[[ 41 -45 -20 -28  21 -13  28 -19 -68  42]
 [ 49 -50   4 -40  25   7  29 -27 -54  20]
 [ 47 -48 -11 -34  24  -6  30 -23 -64  34]
 [-37  16  12  26  -8  33 -40   5  16  18]]
->
[[-37  16  12  26  -8  33 -40   5  16  18]
 [ 49 -50   4 -40  25   7  29 -27 -54  20]
 [ 47 -48 -11 -34  24  -6  30 -23 -64  34]
 [ 41 -45 -20 -28  21 -13  28 -19 -68  42]]

[[ 33  54  17 -21  43  43  37  54  58]
 [-31  -4  -6  -8  -9 -16 -25 -29  10]
 [ 33  -1   9  38 -12  19   8  43 -21]]
->
[[ 33  54  17 -21  43  43  37  54  58]
 [ 33  -1   9  38 -12  19   8  43 -21]
 [-31  -4  -6  -8  -9 -16 -25 -29  10]]

[[ -8 -15 -55 -10 -78  -2]
 [-26  -8  44  -4  19   1]
 [-54  -6 -60  -7   8  -2]]
->
[[-26  -8  44  -4  19   1]
 [ -8 -15 -55 -10 -78  -2]
 [-54  -6 -60  -7   8  -2]]

[[-32  25   0   8   7  36 -27  58  -5   2   3]
 [ -7   9   9  21  -8  24 -10 -21  12   4  34]
 [ 22  44  18   9  -1   4 -36   5 -16  -7  10]
 [ 46  -4 -51  15  -5 -19  -8 -50   2   1 -12]
 [ 51 -26  23 -14 -36 -23  -2 -32 -28 -14  11]]
->
[[ 51 -26  23 -14 -36 -23  -2 -32 -28 -14  11]
 [ 22  44  18   9  -1   4 -36   5 -16  -7  10]
 [ -7   9   9  21  -8  24 -10 -21  12   4  34]
 [-32  25   0   8   7  36 -27  58  -5   2   3]
 [ 46  -4 -51  15  -5 -19  -8 -50   2   1 -12]]

[[-46 -27  -5]
 [ 42  -3  -2]
 [-18 -18  13]
 [ 48  -5 -19]
 [  9 -35   3]
 [-27 -13  12]
 [-59 -26   7]]
->
[[-18 -18  13]
 [-27 -13  12]
 [-59 -26   7]
 [  9 -35   3]
 [ 42  -3  -2]
 [-46 -27  -5]
 [ 48  -5 -19]]

[[-63 -18 -26   6 -39 -57  26  16]
 [ 46  53  37  -7  53 -15 -41  78]]
->
[[ 46  53  37  -7  53 -15 -41  78]
 [-63 -18 -26   6 -39 -57  26  16]]

[[ 17   1 -22  45  21  -8  19  29  -9   7 -14  61 -18 -28 -31]
 [ 15   3 -24  43  20  -8  21  30 -12  12 -19  64 -20 -26 -31]
 [ 26  23  15  24   3  -4  44  30  -5   1 -38  60 -52 -47 -22]]
->
[[ 26  23  15  24   3  -4  44  30  -5   1 -38  60 -52 -47 -22]
 [ 17   1 -22  45  21  -8  19  29  -9   7 -14  61 -18 -28 -31]
 [ 15   3 -24  43  20  -8  21  30 -12  12 -19  64 -20 -26 -31]]

[[ -6   8 -24  50 -18   9 -53 -45  44 -22 -43]
 [ 66  -2 -18  24  48 -19  50   6 -10  48  53]
 [-48  65 -10 -61   3 -63 -61 -24  44 -19 -12]
 [ 68 -40  30   8  52  60 -28 -71  13 -15 -36]
 [-25  36  -9  29 -39 -32   4 -30 -35   3  15]
 [ 69   7 -27 -60 -49   9 -41  52 -59   8  34]
 [ 18 -63 -54 -43 -65 -55 -55 -16  62 -51 -46]]
->
[[ 68 -40  30   8  52  60 -28 -71  13 -15 -36]
 [-25  36  -9  29 -39 -32   4 -30 -35   3  15]
 [-48  65 -10 -61   3 -63 -61 -24  44 -19 -12]
 [ 66  -2 -18  24  48 -19  50   6 -10  48  53]
 [ -6   8 -24  50 -18   9 -53 -45  44 -22 -43]
 [ 69   7 -27 -60 -49   9 -41  52 -59   8  34]
 [ 18 -63 -54 -43 -65 -55 -55 -16  62 -51 -46]]
